Here is a tiny trained network, its code and every weight. The questions are about switching its units off for an input and a class, where a switched-off unit gives its printed mean instead of its output.

import numpy as np


def w(rows, s, z=0):
    codes = np.array(rows[::2]) - 128.0
    scale = np.full(codes.shape[1], s)
    scale[-1] = z or s
    return codes * scale


def norm(h):
    return h / np.sqrt((h * h).mean(-1, keepdims=True) + 1e-5)


def f(y):
    return np.maximum(y, 0)


def log_softmax(a):
    a = a - a.max(-1, keepdims=True)
    return a - np.log(np.exp(a).sum(-1, keepdims=True))


def net(x, mask):
    res = np.array(x, float).reshape(1, 5) / 4 @ E
    u = 0
    for l in range(3):
        y = f(norm(res) @ A[l][:, :-1].T + A[l][:, -1])
        res = res + np.where(mask[u : u + 8], y, B[l][:, -1]) @ B[l][:, :-1]
        u += 8
    return log_softmax(norm(res)[-1] @ U[:, :-1].T + U[:, -1])


A, B = {}, {}
E = w([
[50,114,62,61,145,79],'x0',
[200,139,175,135,144,249],'x1',
[225,10,59,141,204,126],'x2',
[148,40,154,109,88,82],'x3',
[214,238,144,154,138,85],'x4',
],0.0021)
A[0] = w([
[158,215,126,108,235,99,70],'L0N1',
[147,202,107,138,205,64,2],'L0N2',
[116,207,142,91,104,169,17],'L0N3',
[95,253,170,110,118,155,12],'L0N4',
[151,111,171,113,86,12,24],'L0N5',
[172,61,127,130,136,226,88],'L0N6',
[95,230,167,105,155,211,103],'L0N7',
[80,65,128,104,105,53,115],'L0N8',
],0.0043,0.0025)
B[0] = w([
[151,153,26,228,104,183,203],'L0N1',
[195,147,3,241,166,143,170],'L0N2',
[124,75,166,127,13,152,173],'L0N3',
[144,64,133,147,26,195,220],'L0N4',
[206,192,106,62,135,128,177],'L0N5',
[179,79,145,88,232,172,243],'L0N6',
[150,54,121,98,8,84,252],'L0N7',
[120,210,135,88,216,118,221],'L0N8',
],0.0043,0.0024)
A[1] = w([
[19,117,132,89,132,104,4],'L1N1',
[145,90,141,205,92,196,94],'L1N2',
[132,102,59,188,105,97,81],'L1N3',
[26,131,116,110,163,118,49],'L1N4',
[146,128,213,174,91,162,118],'L1N5',
[150,163,147,114,193,159,138],'L1N6',
[116,51,118,112,76,70,85],'L1N7',
[123,98,253,160,149,137,52],'L1N8',
],0.0051,0.0028)
B[1] = w([
[42,199,15,99,193,119,176],'L1N1',
[137,127,122,43,164,2,254],'L1N2',
[96,189,94,188,214,174,186],'L1N3',
[35,193,134,90,144,187,175],'L1N4',
[53,105,157,192,75,28,228],'L1N5',
[36,55,203,189,110,73,213],'L1N6',
[108,235,105,107,122,143,182],'L1N7',
[174,154,31,233,233,37,165],'L1N8',
],0.0034,0.0023)
A[2] = w([
[120,122,206,128,29,193,147],'L2N1',
[6,203,112,96,166,163,9],'L2N2',
[121,96,218,197,162,97,24],'L2N3',
[148,140,190,109,179,34,112],'L2N4',
[252,86,190,219,135,119,133],'L2N5',
[197,106,73,74,255,57,146],'L2N6',
[143,14,160,73,124,155,124],'L2N7',
[164,12,136,91,202,230,3],'L2N8',
],0.0042,0.0024)
B[2] = w([
[62,111,182,146,74,99,182],'L2N1',
[80,73,72,61,168,188,168],'L2N2',
[108,120,137,149,176,104,146],'L2N3',
[180,114,120,99,188,122,168],'L2N4',
[42,125,99,120,159,117,217],'L2N5',
[145,145,184,115,53,163,253],'L2N6',
[185,162,118,185,134,165,190],'L2N7',
[176,18,168,145,108,254,196],'L2N8',
],0.0064,0.0045)
U = w([
[77,134,169,153,6,102,218],'0',
[43,141,72,32,167,171,142],'1',
[161,199,24,217,137,145,138],'2',
[107,99,182,170,205,51,6],'3',
[208,189,152,44,141,73,56],'4',
[166,46,164,150,162,234,191],'5',
],0.014,0.0025)

Each question gives the input, the list of numbers given to net, and the class t.
The units are the neurons (one row each of A and B). Each row of codes is followed by its name. A weight is (code - 128) times the scale printed after its matrix; where a second scale follows, it is the last column's (A, B and U).
mask holds one flag per neuron, layer by layer. A switched-off neuron (its flag False) gives its mean, the last column of its row in B, instead of its output. The means were averaged over made-up inputs and are rounded, as every weight is.
A unit's drop is (log p(t) with every unit on - log p(t) with that unit switched off) / (log p(t) with every unit on - log p(t) with every unit switched off).
The circuit of an input: a set's keep is (log p(t) with only the set's units on - log p(t) with every unit switched off) / (log p(t) with every unit on - log p(t) with every unit switched off). Starting from the 12 units with the biggest drops (on a tie, the unit counted first), units are removed one at a time, each time the one whose removal leaves the highest keep (on an exact tie, the one counted first), for as long as the keep stays at least 0.8.
units of the circuit, in order: the units of the circuit, biggest drop first
unit that matters most: the unit with the biggest drop
k most important neurons: the k neurons with the biggest drops, biggest first
drop of u: that unit's drop, to one decimal
input [3,-6,-3,-7,3], class 2: unit that matters most -> L0N2
input [5,6,-2,8,4], class 4: units of the circuit, in order -> [L2N4 L2N8]
input [-6,-1,4,5,4], class 3: units of the circuit, in order -> [L2N5 L2N8]
input [6,4,-3,-6,7], class 0: 3 most important neurons -> [L0N4 L0N7 L0N3]
input [1,-2,5,-1,2], class 2: 2 most important neurons -> [L0N6 L2N8]
input [-5,3,6,-7,7], class 2: units of the circuit, in order -> [L2N8 L0N1]
input [-8,-2,4,7,6], class 3: units of the circuit, in order -> [L2N5 L2N8]
input [1,-5,6,0,-5], class 1: units of the circuit, in order -> [L1N7 L2N8]
input [-7,2,-8,7,-8], class 3: 3 most important neurons -> [L1N8 L2N6 L0N4]
input [-5,5,-5,6,0], class 3: 3 most important neurons -> [L1N8 L2N6 L1N2]
input [8,-8,-1,4,6], class 4: 2 most important neurons -> [L0N5 L2N5]
input [-4,-3,2,4,6], class 2: 2 most important neurons -> [L1N2 L0N6]
input [0,2,0,-5,2], class 0: 3 most important neurons -> [L0N7 L0N4 L0N3]
input [-1,-1,-3,6,6], class 4: units of the circuit, in order -> [L0N5]
input [5,-3,1,2,7], class 2: 2 most important neurons -> [L0N2 L0N1]
input [6,2,1,7,1], class 4: drop of L2N8 -> 0.1
input [-6,5,0,5,5], class 3: drop of L0N8 -> 0.0
input [6,3,-6,7,1], class 1: drop of L2N2 -> 0.2
